Below are the code and all the weights of a small trained network. Each question names an input and a class and asks about switching units off, where a switched-off unit gives its printed mean instead of its output.

import numpy as np


def w(rows, s, z=0):
    codes = np.array(rows[::2]) - 128.0
    scale = np.full(codes.shape[1], s)
    scale[-1] = z or s
    return codes * scale


def f(y):
    return np.maximum(y, 0)


def log_softmax(a):
    a = a - a.max(-1, keepdims=True)
    return a - np.log(np.exp(a).sum(-1, keepdims=True))


def net(x, mask):
    res = np.array(x, float).reshape(1, 7) / 4 @ E
    y = f(res @ A[0][:, :-1].T + A[0][:, -1])
    res = res + np.where(mask, y, B[0][:, -1]) @ B[0][:, :-1]
    return log_softmax(res[-1] @ U[:, :-1].T + U[:, -1])


A, B = {}, {}
E = w([
[129,124,128,131,129],'x0',
[98,53,73,165,152],'x1',
[175,118,75,31,127],'x2',
[128,128,129,129,127],'x3',
[59,97,126,87,12],'x4',
[130,122,130,132,127],'x5',
[135,56,209,79,165],'x6',
],0.011)
A[0] = w([
[129,220,177,80,94,60],'N0',
[62,117,141,84,41,62],'N1',
[114,88,85,169,180,152],'N2',
[120,187,67,152,83,27],'N3',
[83,101,125,92,61,54],'N4',
[142,186,36,130,88,57],'N5',
[49,154,217,255,86,31],'N6',
[170,121,57,30,105,34],'N7',
[64,108,136,114,43,61],'N8',
[126,71,191,90,184,47],'N9',
[194,125,57,28,110,2],'N10',
[143,35,237,55,129,56],'N11',
[144,216,223,93,81,126],'N12',
[35,19,61,153,122,123],'N13',
],0.0088,0.005)
B[0] = w([
[190,29,55,132,90,203],'N0',
[196,204,146,153,213,228],'N1',
[191,115,162,113,89,211],'N2',
[90,155,72,200,85,181],'N3',
[190,204,143,150,215,198],'N4',
[77,166,80,190,101,197],'N5',
[55,62,134,41,199,255],'N6',
[53,84,168,90,174,200],'N7',
[185,203,141,130,205,219],'N8',
[101,212,43,207,93,198],'N9',
[50,90,159,91,196,197],'N10',
[66,202,33,255,57,246],'N11',
[180,12,65,107,105,248],'N12',
[197,75,110,89,75,251],'N13',
],0.0082,0.007)
U = w([
[43,172,89,184,66,93],'0',
[214,185,163,132,230,95],'1',
[1,66,158,69,187,107],'2',
[133,118,155,110,91,253],'3',
[205,41,106,101,58,91],'4',
],0.011,0.013)

Each question gives the input, the list of numbers given to net, and the class t.
The units are the neurons (one row each of A and B). Each row of codes is followed by its name. A weight is (code - 128) times the scale printed after its matrix; where a second scale follows, it is the last column's (A, B and U).
mask holds one flag per neuron, in row order. A switched-off neuron (its flag False) gives its mean, the last column of its row in B, instead of its output. The means were averaged over made-up inputs and are rounded, as every weight is.
A unit's drop is (log p(t) with every unit on - log p(t) with that unit switched off) / (log p(t) with every unit on - log p(t) with every unit switched off).
The circuit of an input: a set's keep is (log p(t) with only the set's units on - log p(t) with every unit switched off) / (log p(t) with every unit on - log p(t) with every unit switched off). Starting from the 12 units with the biggest drops (on a tie, the unit counted first), units are removed one at a time, each time the one whose removal leaves the highest keep (on an exact tie, the one counted first), for as long as the keep stays at least 0.8.
units of the circuit, in order: the units of the circuit, biggest drop first
top k neurons: the k neurons with the biggest drops, biggest first
drop of u: that unit's drop, to one decimal
input [7,-3,8,8,2,4,-2], class 2: units of the circuit, in order	[N10]
input [1,0,-2,6,7,-3,3], class 1: units of the circuit, in order	[N1; N8]
input [-2,-2,-1,0,8,7,-4], class 1: units of the circuit, in order	[N1; N8]
input [7,-7,3,-7,7,1,0], class 1: units of the circuit, in order	[N1; N4]
input [-3,8,-2,8,2,-2,-7], class 4: top 3 neurons	[N13; N11; N2]
input [-3,-8,-2,-8,1,1,-1], class 4: top 2 neurons	[N12; N0]
input [1,-4,-3,-6,7,-5,-1], class 1: top 3 neurons	[N1; N8; N4]
input [4,-2,7,2,-6,0,-6], class 2: units of the circuit, in order	[N10; N7; N1]
input [4,6,6,-1,-5,2,1], class 2: units of the circuit, in order	[N10; N7]
input [-2,6,2,-1,-2,3,6], class 0: top 3 neurons	[N11; N9; N12]
input [2,-3,8,6,8,4,-7], class 1: top 3 neurons	[N1; N4; N8]
input [-3,-6,-6,-2,-8,3,-8], class 0: top 2 neurons	[N3; N1]
input [2,-8,7,2,-4,4,-1], class 4: top 2 neurons	[N0; N12]
input [-5,1,-8,-3,3,4,-4], class 2: units of the circuit, in order	[N6]
input [-1,5,8,-1,-6,-2,-7], class 2: units of the circuit, in order	[N10; N7]
input [-7,-8,6,7,-7,-7,8], class 0: units of the circuit, in order	[N11; N9]
input [1,-1,-1,-7,8,-6,-5], class 1: units of the circuit, in order	[N1; N8]
input [-6,-7,-3,-1,-6,0,-2], class 4: units of the circuit, in order	[N12; N0; N1]
input [1,-6,0,-6,-2,3,5], class 4: top 3 neurons	[N12; N0; N5]
input [-8,5,8,-3,-3,-6,4], class 2: units of the circuit, in order	[N10]
input [8,-8,5,2,-2,6,-4], class 4: top 2 neurons	[N0; N12]
input [8,6,7,-8,-6,-7,5], class 2: top 3 neurons	[N10; N7; N1]
input [3,-4,-8,-5,1,-2,-5], class 2: drop of N6	0.8
input [-4,-7,-5,-4,-5,0,-5], class 4: drop of N0	0.2
